Below are the code and all the weights of a small trained network. Each question names an input and a target symbol and asks about switching units off, where a switched-off unit gives its printed mean instead of its output.

import numpy as np


def w(rows, s, z=0):
    codes = np.array(rows[::2]) - 128.0
    scale = np.full(codes.shape[1], s)
    scale[-1] = z or s
    return codes * scale


def f(y):
    return np.maximum(y, 0)


def softmax(a):
    e = np.exp(a - a.max(-1, keepdims=True))
    return e / e.sum(-1, keepdims=True)


def log_softmax(a):
    a = a - a.max(-1, keepdims=True)
    return a - np.log(np.exp(a).sum(-1, keepdims=True))


def net(x, mask):
    ids = ['ΛΞΩδεημψ'.index(c) for c in x.split()]
    T = len(ids)
    res = E[ids] + P[:T]
    u = 0
    for l in range(2):
        r = res
        for j in range(3):
            rows = slice(3 * j, 3 * j + 3)
            q, k, v = (r @ M[l][rows].T for M in (Q, K, V))
            z = softmax(np.where(np.tri(T) > 0, q @ k.T / 3**0.5, -1e9)) @ v
            o = O[l][rows]
            res = res + np.where(mask[u + j], z, o[:, -1]) @ o[:, :-1]
        u += 3
        y = f(res @ A[l][:, :-1].T + A[l][:, -1])
        res = res + np.where(mask[u : u + 4], y, B[l][:, -1]) @ B[l][:, :-1]
        u += 4
    return log_softmax(res[-1] @ U[:, :-1].T + U[:, -1])


Q, K, V, O, A, B = {}, {}, {}, {}, {}, {}
E = w([
[174,118,204,206,89,113,211,148,113,133],'Λ',
[136,28,154,171,87,116,142,92,244,121],'Ξ',
[148,124,109,193,92,67,85,230,112,166],'Ω',
[115,74,169,112,75,42,102,72,145,180],'δ',
[153,70,28,168,85,119,184,154,146,101],'ε',
[157,138,87,117,106,38,163,103,242,107],'η',
[233,137,145,158,140,79,6,79,89,89],'μ',
[86,168,155,88,78,178,123,158,153,91],'ψ',
],0.019)
P = w([
[122,21,163,72,251,44,127,147,35,87],'0',
[179,33,179,85,124,50,137,140,163,108],'1',
[169,53,141,122,87,94,161,147,139,90],'2',
[150,96,146,142,107,75,113,146,131,109],'3',
[133,109,130,158,109,96,120,133,132,115],'4',
[122,131,118,170,112,100,113,118,126,123],'5',
[123,147,112,176,114,113,107,104,124,136],'6',
[121,163,107,181,117,121,99,103,133,156],'7',
[121,180,104,186,118,133,101,83,142,170],'8',
[122,184,95,185,117,146,98,81,149,191],'9',
[122,194,96,195,116,152,100,87,146,211],'10',
],0.013)
Q[0] = w([
[96,149,93,96,225,159,157,114,81,126],'L0H1',
[122,120,99,184,76,116,116,59,140,171],'L0H1',
[62,118,87,93,157,126,88,124,115,157],'L0H1',
[98,6,110,35,170,172,177,112,70,192],'L0H2',
[84,227,178,92,87,134,123,117,113,158],'L0H2',
[58,88,181,98,100,158,75,81,170,166],'L0H2',
[127,155,172,159,87,98,111,150,120,160],'L0H3',
[162,115,89,154,70,104,118,112,183,101],'L0H3',
[124,112,109,77,160,72,158,143,152,145],'L0H3',
],0.011)
K[0] = w([
[165,54,90,96,153,75,126,154,104,98],'L0H1',
[102,142,74,163,122,153,127,127,149,171],'L0H1',
[151,119,133,167,152,130,145,132,129,113],'L0H1',
[130,35,165,56,131,78,129,151,108,115],'L0H2',
[157,141,112,154,114,82,155,115,113,177],'L0H2',
[132,7,151,150,103,74,96,72,167,154],'L0H2',
[128,146,94,140,116,168,136,85,135,163],'L0H3',
[102,157,132,106,93,163,108,121,140,129],'L0H3',
[151,102,143,96,108,125,146,145,108,59],'L0H3',
],0.014)
V[0] = w([
[212,197,109,253,115,99,114,129,192,93],'L0H1',
[145,125,178,107,102,146,209,118,95,221],'L0H1',
[220,56,145,118,126,53,173,164,147,115],'L0H1',
[136,109,147,96,178,107,179,140,56,156],'L0H2',
[107,137,96,214,129,143,125,93,128,149],'L0H2',
[77,161,149,123,115,190,109,131,147,125],'L0H2',
[145,85,150,173,121,156,146,82,179,126],'L0H3',
[180,142,89,142,93,60,140,134,150,152],'L0H3',
[227,63,91,163,164,113,128,93,85,116],'L0H3',
],0.007)
O[0] = w([
[137,158,152,189,254,128,158,110,182,144,120],'L0H1',
[149,198,105,123,100,113,91,89,130,74,94],'L0H1',
[78,115,149,200,111,118,61,125,206,73,178],'L0H1',
[61,160,115,167,178,117,101,159,114,83,83],'L0H2',
[136,86,114,84,84,189,102,153,113,131,83],'L0H2',
[176,125,151,90,116,99,186,192,110,78,4],'L0H2',
[117,81,101,117,217,169,135,148,140,154,149],'L0H3',
[28,113,112,84,203,119,99,83,139,96,150],'L0H3',
[126,69,139,144,110,99,160,94,244,9,11],'L0H3',
],0.007,0.0042)
A[0] = w([
[162,92,125,127,93,92,119,123,165,138,32],'L0N1',
[84,118,149,130,159,132,133,155,62,102,255],'L0N2',
[89,121,53,120,112,173,173,192,150,128,144],'L0N3',
[157,131,117,166,109,167,254,164,132,70,89],'L0N4',
],0.0081,0.0036)
B[0] = w([
[136,144,96,128,67,104,136,149,76,174,254],'L0N1',
[64,127,116,142,91,123,89,133,204,180,227],'L0N2',
[145,83,107,128,90,186,127,41,109,158,211],'L0N3',
[2,142,137,110,161,73,93,64,40,142,215],'L0N4',
],0.0085,0.0036)
Q[1] = w([
[191,127,96,54,161,193,132,196,184,69],'L1H1',
[158,80,125,111,125,150,212,117,181,78],'L1H1',
[178,135,158,178,185,51,159,137,47,122],'L1H1',
[149,180,169,136,145,191,124,183,70,101],'L1H2',
[169,106,144,125,165,97,179,172,124,60],'L1H2',
[73,90,82,148,148,148,140,139,111,99],'L1H2',
[154,125,88,197,93,77,100,140,3,204],'L1H3',
[178,111,103,103,168,73,158,109,100,102],'L1H3',
[121,145,77,226,99,81,120,110,119,204],'L1H3',
],0.011)
K[1] = w([
[74,16,141,160,166,76,76,125,78,129],'L1H1',
[128,39,140,197,138,63,105,118,175,98],'L1H1',
[52,147,88,119,125,108,100,131,212,33],'L1H1',
[135,151,214,141,149,168,46,167,107,165],'L1H2',
[137,73,184,187,121,113,36,167,172,52],'L1H2',
[74,112,109,135,131,183,136,140,99,82],'L1H2',
[127,246,76,113,158,211,108,78,161,159],'L1H3',
[73,89,118,136,98,143,79,128,172,45],'L1H3',
[169,166,93,132,195,190,117,55,93,133],'L1H3',
],0.011)
V[1] = w([
[81,161,128,40,134,126,79,95,134,94],'L1H1',
[82,98,255,117,137,127,228,58,106,138],'L1H1',
[185,158,211,103,154,91,58,74,136,139],'L1H1',
[115,108,188,119,114,148,102,96,138,66],'L1H2',
[133,141,75,142,167,100,88,122,131,145],'L1H2',
[150,164,150,50,116,131,58,153,101,111],'L1H2',
[164,79,109,180,105,76,149,96,122,124],'L1H3',
[80,116,175,128,120,98,175,139,192,175],'L1H3',
[113,101,182,127,153,157,51,100,135,144],'L1H3',
],0.0087)
O[1] = w([
[117,176,121,77,137,123,86,51,175,111,208],'L1H1',
[62,100,206,145,100,90,184,88,97,90,114],'L1H1',
[144,136,182,105,166,80,42,124,82,134,130],'L1H1',
[174,128,160,137,112,154,139,141,118,164,71],'L1H2',
[100,113,119,108,114,84,155,141,111,106,148],'L1H2',
[109,142,142,140,171,156,147,136,115,164,51],'L1H2',
[87,139,110,110,180,164,141,175,106,117,178],'L1H3',
[135,161,144,107,149,106,152,133,106,254,254],'L1H3',
[139,111,134,136,77,180,119,109,80,132,238],'L1H3',
],0.01,0.0052)
A[1] = w([
[207,193,52,154,142,201,209,188,202,81,1],'L1N1',
[48,203,116,37,188,198,140,187,98,124,137],'L1N2',
[221,160,85,230,179,158,116,46,200,136,49],'L1N3',
[162,198,251,70,147,137,225,254,225,81,3],'L1N4',
],0.0059,0.004)
B[1] = w([
[100,142,87,176,91,104,107,159,64,121,142],'L1N1',
[159,123,159,80,93,64,157,155,98,67,253],'L1N2',
[88,77,155,132,124,109,130,99,85,112,172],'L1N3',
[113,132,128,215,219,251,139,47,236,100,139],'L1N4',
],0.013,0.0053)
U = w([
[152,24,149,90,125,159,155,149,116,157,63],'Λ',
[79,169,190,210,117,110,155,104,85,118,3],'Ξ',
[189,118,158,133,147,131,68,115,90,87,105],'Ω',
[104,197,121,165,95,206,90,82,174,173,197],'δ',
[130,139,112,79,163,65,147,111,195,89,214],'ε',
[99,156,97,180,155,105,75,193,98,173,41],'η',
[93,106,79,130,86,142,121,93,100,54,47],'μ',
[122,140,155,64,2,104,98,128,68,136,213],'ψ',
],0.0059,0.003)

Each question gives the input, a string of symbols that net reads in full, and the target symbol t.
The units are the heads (3 rows each of Q, K, V and O) and the neurons (one row each of A and B). Each row of codes is followed by its name. A weight is (code - 128) times the scale printed after its matrix; where a second scale follows, it is the last column's (O, A, B and U).
mask holds one flag per unit, layer by layer, with each layer's heads first. A switched-off unit (its flag False) gives its mean, the last column of its rows in O or B, instead of its output. The means were averaged over made-up inputs and are rounded, as every weight is.
A unit's drop is (log p(t) with every unit on - log p(t) with that unit switched off) / (log p(t) with every unit on - log p(t) with every unit switched off).
The circuit of an input: a set's keep is (log p(t) with only the set's units on - log p(t) with every unit switched off) / (log p(t) with every unit on - log p(t) with every unit switched off). Starting from the 12 units with the biggest drops (on a tie, the unit counted first), units are removed one at a time, each time the one whose removal leaves the highest keep (on an exact tie, the one counted first), for as long as the keep stays at least 0.8.
units of the circuit, in order: the units of the circuit, biggest drop first
unit that matters most: the unit with the biggest drop
top k neurons in layer l: the k neurons of layer l with the biggest drops, biggest first
drop of u: that unit's drop, to one decimal
input ψ δ Ω δ δ Λ Λ, target δ: top 2 neurons in layer 0 : [L0N4 L0N2]
input η Λ ψ ψ δ ψ δ Λ μ, target μ: units of the circuit, in order : [L1H3 L1N3]
input ψ δ Ω δ δ μ η, target μ: units of the circuit, in order : [L1H3]
input η ε δ Λ η δ ψ Λ ψ, target Ξ: units of the circuit, in order : [L1H1 L0H1]
input ψ Ω Λ δ Ξ Ω, target δ: units of the circuit, in order : [L0H1 L1H1]
input ψ δ η δ ψ Ω δ δ η Λ, target η: units of the circuit, in order : [L1H1 L1H3 L0H3]
input μ δ Ω Λ ψ η Λ ε ψ, target ε: units of the circuit, in order : [L0H3 L0H1 L1H3 L1N2]
input ε μ μ δ ε ψ ε η μ, target μ: units of the circuit, in order : [L1H3 L1H2]
input δ δ Λ δ, target Ξ: units of the circuit, in order : [L1H1 L0H2]
input η Ω Λ Λ, target Ξ: units of the circuit, in order : [L0H1 L1H1]
input ψ Ω ψ, target η: top 2 neurons in layer 0 : [L0N1 L0N4]
input δ ψ ψ Λ μ ψ ψ Ω Λ Ω Ξ, target Λ: top 2 neurons in layer 0 : [L0N2 L0N1]
input ψ ε Λ δ ψ, target μ: top 2 neurons in layer 0 : [L0N1 L0N2]
input ψ ε ε δ, target ε: unit that matters most : L0N4
input δ ε ψ ε ψ, target μ: top 2 neurons in layer 1 : [L1N1 L1N4]
input ψ ψ ψ η ψ Ξ ψ ψ Ω δ ε, target μ: top 2 neurons in layer 0 : [L0N3 L0N2]
input Ξ Ω ψ ψ ψ ψ Ω δ Ω Ξ, target η: top 2 neurons in layer 0 : [L0N4 L0N3]
input ψ ψ ψ ψ, target δ: top 2 neurons in layer 0 : [L0N4 L0N1]
input ψ δ Ξ Λ η Ξ η, target η: top 2 neurons in layer 0 : [L0N1 L0N4]
input ψ ψ δ Ω ψ ψ Ξ ψ Ξ ψ, target Λ: unit that matters most : L0H2
input ψ η Ω ψ, target ε: top 2 neurons in layer 1 : [L1N2 L1N4]
input ψ Λ Ξ Λ ε, target ε: top 2 neurons in layer 0 : [L0N4 L0N2]
input η Λ ψ Ξ δ ψ ψ Ω ψ Ξ, target ψ: drop of L0H3 : 0.3
input Λ ψ ψ ψ ψ Ω δ δ Ξ, target Λ: drop of L0H2 : 0.8
input δ ψ ψ, target δ: drop of L1H1 : 0.1
input ψ μ Ω ψ μ ψ δ η δ, target η: drop of L0N4 : 0.1
input ψ μ ψ ψ δ Ξ μ ε ε Λ Ω, target ε: unit that matters most : L0H3
input δ ψ μ ψ, target Ω: top 2 neurons in layer 0 : [L0N1 L0N4]
